Below is a small trained network, with its code and all its weights. Each question gives an input and a class and asks what happens when units are switched off, that is, made to give their printed mean instead of their output.

import numpy as np


def w(rows, s, z=0):
    codes = np.array(rows[::2]) - 128.0
    scale = np.full(codes.shape[1], s)
    scale[-1] = z or s
    return codes * scale


def f(y):
    return np.maximum(y, 0)


def log_softmax(a):
    a = a - a.max(-1, keepdims=True)
    return a - np.log(np.exp(a).sum(-1, keepdims=True))


def net(x, mask):
    res = np.array(x, float).reshape(1, 5) / 4 @ E
    y = f(res @ A[0][:, :-1].T + A[0][:, -1])
    res = res + np.where(mask, y, B[0][:, -1]) @ B[0][:, :-1]
    return log_softmax(res[-1] @ U[:, :-1].T + U[:, -1])


A, B = {}, {}
E = w([
[86,195,71,119,164,186,116,115,181,102,105,155],'x0',
[147,182,124,116,133,86,175,161,116,96,63,80],'x1',
[170,149,142,129,98,203,141,86,113,194,78,91],'x2',
[164,110,60,200,130,138,176,90,105,90,159,118],'x3',
[146,150,171,61,251,144,184,89,105,117,196,121],'x4',
],0.013)
A[0] = w([
[148,91,73,191,26,108,63,176,168,157,53,151,62],'neuron 0',
[76,22,113,179,96,223,30,91,174,191,210,225,52],'neuron 1',
[167,72,31,201,103,149,171,81,76,82,150,101,54],'neuron 2',
[147,228,87,139,114,60,182,228,113,60,3,42,49],'neuron 3',
[92,86,80,142,148,48,87,179,168,51,176,151,83],'neuron 4',
[187,148,123,157,85,242,132,71,104,233,38,64,65],'neuron 5',
[180,95,10,234,115,128,152,92,87,68,151,114,89],'neuron 6',
[156,21,195,149,78,23,102,169,28,178,126,80,3],'neuron 7',
[61,88,45,203,17,95,75,194,144,134,44,135,55],'neuron 8',
[167,115,59,161,105,125,147,121,100,101,165,116,24],'neuron 9',
[65,140,224,16,88,96,23,225,164,214,73,143,49],'neuron 10',
[62,100,98,147,143,13,113,196,148,29,149,191,65],'neuron 11',
[29,247,10,121,155,227,82,122,252,81,74,175,57],'neuron 12',
],0.0071,0.0045)
B[0] = w([
[128,155,157,79,222,135,184,118,85,130,182,122,216],'neuron 0',
[169,49,137,98,124,51,43,36,161,54,74,67,228],'neuron 1',
[54,162,158,128,124,180,124,178,149,76,58,182,194],'neuron 2',
[179,53,137,114,133,53,40,9,187,72,67,89,217],'neuron 3',
[150,217,103,80,90,121,86,153,133,199,171,113,201],'neuron 4',
[163,239,24,67,62,101,50,161,136,218,208,161,202],'neuron 5',
[58,147,144,151,137,199,120,178,155,93,50,161,212],'neuron 6',
[146,60,180,235,93,102,221,163,114,177,151,91,194],'neuron 7',
[131,119,125,64,204,164,184,94,45,120,171,127,235],'neuron 8',
[89,140,149,112,126,157,137,150,171,125,90,150,159],'neuron 9',
[41,158,116,160,136,221,130,181,179,49,46,204,225],'neuron 10',
[175,216,41,86,60,122,68,153,153,194,199,165,215],'neuron 11',
[157,49,208,254,89,87,235,173,99,172,179,76,249],'neuron 12',
],0.0081,0.015)
U = w([
[139,169,80,103,62,123,93,151,129,183,157,141,92],'0',
[131,85,158,208,83,110,179,160,117,156,142,107,253],'1',
[76,136,130,143,126,180,120,163,147,88,73,168,79],'2',
[130,132,137,67,255,145,168,103,85,127,171,124,168],'3',
[145,84,127,119,109,85,72,63,151,90,94,101,55],'4',
],0.017,0.0011)

Each question gives the input, the list of numbers given to net, and the class t.
The units are the neurons (one row each of A and B). Each row of codes is followed by its name. A weight is (code - 128) times the scale printed after its matrix; where a second scale follows, it is the last column's (A, B and U).
mask holds one flag per neuron, in row order. A switched-off neuron (its flag False) gives its mean, the last column of its row in B, instead of its output. The means were averaged over made-up inputs and are rounded, as every weight is.
A unit's drop is (log p(t) with every unit on - log p(t) with that unit switched off) / (log p(t) with every unit on - log p(t) with every unit switched off).
The circuit of an input: a set's keep is (log p(t) with only the set's units on - log p(t) with every unit switched off) / (log p(t) with every unit on - log p(t) with every unit switched off). Starting from the 12 units with the biggest drops (on a tie, the unit counted first), units are removed one at a time, each time the one whose removal leaves the highest keep (on an exact tie, the one counted first), for as long as the keep stays at least 0.8.
circuit, biggest first: the units of the circuit, biggest drop first
most important unit: the unit with the biggest drop
k most important neurons: the k neurons with the biggest drops, biggest first
drop when u is switched off: that unit's drop, to one decimal
input [3,6,2,-5,-8], class 3: circuit, biggest first	[neuron 8]
input [-3,0,-3,5,-6], class 3: 4 most important neurons	[neuron 8; neuron 0; neuron 10; neuron 12]
input [-6,-8,4,-2,0], class 4: 2 most important neurons	[neuron 1; neuron 12]
input [4,-8,-8,6,3], class 0: 3 most important neurons	[neuron 11; neuron 4; neuron 3]
input [-7,-6,-8,3,2], class 0: 3 most important neurons	[neuron 11; neuron 12; neuron 4]
input [-5,1,3,-8,1], class 2: 2 most important neurons	[neuron 10; neuron 12]
input [5,1,-7,-7,-2], class 0: 3 most important neurons	[neuron 11; neuron 4; neuron 6]
input [8,4,2,-8,-5], class 1: 3 most important neurons	[neuron 12; neuron 6; neuron 2]
input [8,6,-8,0,-5], class 0: 3 most important neurons	[neuron 11; neuron 4; neuron 7]
input [-1,1,7,6,-8], class 3: 3 most important neurons	[neuron 0; neuron 8; neuron 11]
input [2,8,1,-6,-8], class 3: 3 most important neurons	[neuron 8; neuron 0; neuron 1]
input [6,-6,0,2,3], class 1: 2 most important neurons	[neuron 12; neuron 3]
input [5,-2,5,-8,8], class 2: 3 most important neurons	[neuron 10; neuron 8; neuron 0]
input [5,8,2,7,1], class 4: most important unit	neuron 3
input [-8,-5,-3,6,8], class 1: 3 most important neurons	[neuron 7; neuron 8; neuron 0]
input [-2,-7,2,-2,-5], class 4: drop when neuron 8 is switched off	0.0
input [1,6,-3,0,3], class 4: drop when neuron 3 is switched off	0.2
input [-4,6,1,5,-7], class 3: drop when neuron 0 is switched off	0.5
